[128 = 0]

[127 118 129 148 114 111 181 155  83 111 137 102 138 128 134 130  98 135
 134 133  97 111 147 124 134 131 121 136 153 154 116 101 139 128 102 119
 125  93 171 115 142 156  75 144 115 123  89 146 125 177 143 135 141 113
 142 132 112 133 143 129 104 147 103 126 145 144 139 158 138 136 140 157
 153 119 132  84 146 100 132 147 143 120 104 120 120 153  96 112 116 144
 135 105 123 130 133 120 127 113 140 119 142 130 133 121 139 171 194 151
 118  99 149 135  89 124 123 132 153 145 120 147 128 129 125 127 149 131
 137  90 138 119 159 178 142 129 154 125 117 143 129 146 154 117 194 112
 129  86 125 139 144 156 118 153 137 133 140 123 108 110 128 141 120 119
 135 133 168 134 123 101 150 128 133 119 161 131 145 124 125 139 121 135
 149 109] => K
[144 129 118 141 140 144 116 145 142 147 124 114 127 126 130 109 141 127
 144 130 187 130 117 124 134 144 144 131 141  92 138 140  94 109 126 113
 130 156 134 139 124 127 171 133 160 123 171 136 143 126 141  82 108 173
 142 138 127 144 159 135 157 144 118 110 125 102 123  88 125 124 132 139
 129 140 130 142 135 127 143 127  95 145 133 124 125 142 151 162 105 102
  93 129 132 209 142 115 120 127 117 110 119 126 125 125 121 117 157 151
 129 139 127 134 143 141 114 112 129 116 126 129 115 148 143 131 108 127
 143 142 124 105  67 138 154 134 129 123 121 144 133 131 113 144 124 119
 133 149 119 176 133 113 110  41 120 153 102 119 120 170 117 102 136 145
 124 134 111 119 140 136 148 196 123 127 114 139 134 125 133 117 128 135
 152 154] => H
[120 117 152 123 136 127 114  94 131 107 112 129 156 130 127 137 139 113
 128 137 134 141 137 130 141 133 118 123 126 111 154 121 114 141 128 137
 135 132 108 132 116  97 157 102 133 120 152 127 125 115 134  55 102 131
 144 162 134 133 122 107 153  93 123 134 129 124 122  86  88 135  73 126
 129 132 114 170 118 129 125 131 119 204 141 134 133 110 137 171 117 108
 148 118 137  69 166 125 115 143 122 121 128 127 143 126 110 119 176 116
 119 150 118 131 145 125 175 122 125 119 130 125 112 120 124 140 128 132
 132  79 129  75  75  95  92 130  90 136 111 120 127 141  98 138  73 159
 105 140 133 103 129 130 125 121 120 120 108 112 129 190 127 121 122 133
 119 117  98 106 110 113 133 175 130  92  92 105 118 152 122 149 151 131
 150 153] => K
[165 115 118 141 138 108 163 152  97  83 113 109 161 117 142 147 101 125
 140 122  94 108 158 125 137 118 108 126 138 156 117 104 140 137 144 122
 132  82 173 118 140 141 139 122 107 162 117 129 126 168 138 132 146 113
 134 140 158 130  97 124 137 149 119 138 126 142 136 154 139 129 109 153
 152 125 128  88 146 101 138 133 123 112 113 137 139 153 111 143 133 111
 136 110 129 200 136 140 128 125 143 130 136 130 138 117 136 156 189 163
 119 101 138 124 105 115 140 118 152 139 125 131 119 119 136 118 155 145
 134  86 126 122 168 163 133 132 132 129 109 128 124 145 143 147 180 119
 110  93 125 123 132 176 115 117 140 123 139 127 102 115 112 138  99 134
 124 126 145 135 122 109 135 136 141 102 152 102 151 138 117 117 113 140
 112 122] => K
[142 119 134 131 135 128 147 128 124 131 122 137 124 118 134 141 137 126
 129 136 111 118 137 127 133 133 112 130 136 132 134 115 141 138 142 132
 137 115 152 118 115 141 126 138 105 120  99 120 125 136 136 151 139 117
 135 110 121 124 118 127 137 115 119 144 129 122 129 122 120 119  97 132
 116 133 130 111 145 121 139 165 117 127 125 116 138 133 121 128 139 119
 134 141 139 143 129 144 140 135 136 141 170 122 127 120 122 132 146 171
 129 117 126 122 123 118 131 127 138 123 121 126 131 137 130 122 136 134
 122 144 124 123 142 157 126 118 130 138 130 122 122 146 126 140 145 132
 138 122 132 133 124 147 119 127 134 135 134 114 120  98 122 138 139 133
 124 128 121 123 126 127 110 126 138 123 140 122 139 144 133 129 134 128
 134 116] => H
[186 122 127 130 130 108 137 127 111 100 113 130 144 118 131 163 131 124
 131 125  77 109 158 125 137 114 110 124 126 139 113 107 152 140 154 141
 130  64 142 117 121 136 158 126 100 187  91 132 131 136 130 168 156  75
 133 121 124 127  71 131 127 143 127 170 125 133 135 161 142 113  92 140
 120 127 131  92 151 115 136 142 115 105 123 137 149 134 135 136 149 112
 154 119 136 155 120 140 144 142 140 146 140 120 128 128 140 135 105 163
 119 104 121 116 106 107 136 119 154 131 119 133 132 108 113 109 152 138
 115 131 119 170 154 157 117 124 127 130 135 116 120 146 128 152 158 140
 119 103 133  80 122 177 159 121 148 115 152 131 131  86 115 146 127 125
 124 125 136 139 120 120  93 114 147 103 161 127 137 145 122 118 140 143
  74 114] => K
[110 124 136 106 138 146 108 106 151 120 111 140 119 121 146 140 157 120
 129 135 137 140 128 120 130 133 118 123 121 117 143 136 119 153 163 129
 141 154 136 129 101 112 149 110 126 116 151  98 129 108 119 125 124 131
 130 126 163 124 120 129 159 105 133 152 116 121 124  97  95 114  95 107
 112 136 120 148 121 137 142 142 120 164 145 130 136 121 129 142 138 112
 126 139 153 107 126 142 123 143 130 133 128 127 135 120 110 113 152 154
 132 150 113 129 152 123 137 125 103 118 126 119 121 137 131 127 122 129
 126 136 119  93 125 110 107 114 101 130 129 120 129 145  93 143  89 145
 134 145 133 134 121 133 111 125 137 125 116 104 118 130 125 115 137 138
 119 124 105 111 130 127 106 143 129 116 106 100 135 150 133 128 134 116
 134 144] => H
[141 123 121 129 113 109 125 164  68  77  97  94 173 147 132 118  84 126
 158 126 145 130 138 132 134 106 154 132 108 109 120 103 133 115 113 120
 101  73 198 118 171 139  42 105 122 182 177 169 139 141 141  51 133 143
 137 124 154 126 117 112 110 123 115 128 119 160 125 196 167 137 193 150
 191 131 153  93 143 133 143 104  81  79 121 139 137 112 126 154 126 127
 105  72 115 140 123  88 137  94 140 129 141 141 124  84 151 173 206 159
 122 107 142 132 112 106 123 109 128 150 135 148 114 149 102 103 146 142
 134  20 132 141 200 146 161 163 151 118 142 138 126 125 138 153 203 120
 116  99 128 109 129  71 130  69 102 126 154 169 100 180 110 164 105 136
 150 137 159 145 127 115 189 107 152 131 164 144 158 105 120  70  57 139
  41 130] => K
[ 86 108 163 104 114 134 126  89 116 134 113 132 130 125 137 150 147 118
 114 153  89 132 158 131 130 144 108 126 131 146 146 116 135 174 155 132
 142 135 147 116 104 112  73 119  80  54  89 111 108 114 131 120 127 107
 145 133 144 112 115 112 136 100 123 156 121 140 136 114  82 121  66  98
 112 131 118 132 117 133 138 185 148 198 135 110 134 100  84 119 123 137
 170 132 148   4 141 133 134 129 141 137 136 120 136 117  99 146 199 165
 121 137 114 140 125 114 139 130 122 133 119 114 122 131 120 140 141 131
 118  92 130  47 140 121  87 106 103 131 114 112 119 158 101 131  98 151
 137 114 137 119 135 140  99 207 143 116 129  89 105 106 142 145 137 132
 126 130 125  99 110  97  90 123 135 100 112  83 133 171 122 172 151 105
 183 114] => K
[126 115 122 105 142 148 108 116 141  88  90 128 132 124 152 144 158 125
 139 135 145 136 136 121 127 134 119 122 111 115 133 136 122 152 195 119
 138 144 178 129 107 125 142 107 116 125 177 109 131 120 114 133 139 141
 138 112 197 105 105 139 172 119 130 157 108 125 123 122 104 115 115  89
 119 144 139 123 132 139 156 145 101 137 146 125 148 115 123 150 152 101
 111 126 157 164 110 153 134 122 148 140 122 123 130 100 110 116 192 195
 135 134 109 130 145 113 124 114  98 122 127 119 118 153 143 109 134 137
 128 117 120  92 173 125 132 127 110 124 130 112 114 153 104 162 120 126
 136 128 128 146 119 131  90  91 135 128 129 110  88 122 113 129 144 147
 115 122 109 112 127 123 113 136 142 113 118  84 150 148 126 101 104 109
 100 148] => H
[123 117 155 126 134 105 133  91  87 107 107 127 180 142 126 139 105 111
 126 128  93 135 151 141 137 118 121 130 102 142 158 105 147 154 121 141
 125  88 121 117 135 113  79 103  93 123 119 127 103 146 136  53 115 104
 139 156 166 123  96  86 126  61 123 112 138 164 125 141 110 158  77 134
 156 122 127 131 103 131 106 133 134 173 124 152 144  98  95 158 129 131
 173  96 118  46 165 122 126 124 140 127 141 137 135 112 116 163 192  87
 119 129 129 130 116  91 196 120 137 139 134 121 107 111 100 131 152 135
 124   4 135 108 161  91  95 140  99 134 107 114 133 134 119 125 120 156
  90 109 128  64 117 114 124 178 119 111 151 141 123 190 129 170  99 124
 137 112 124 133 114  87 157  94 136  87 130 110 139 153 120 143 127 128
 122 130] => K
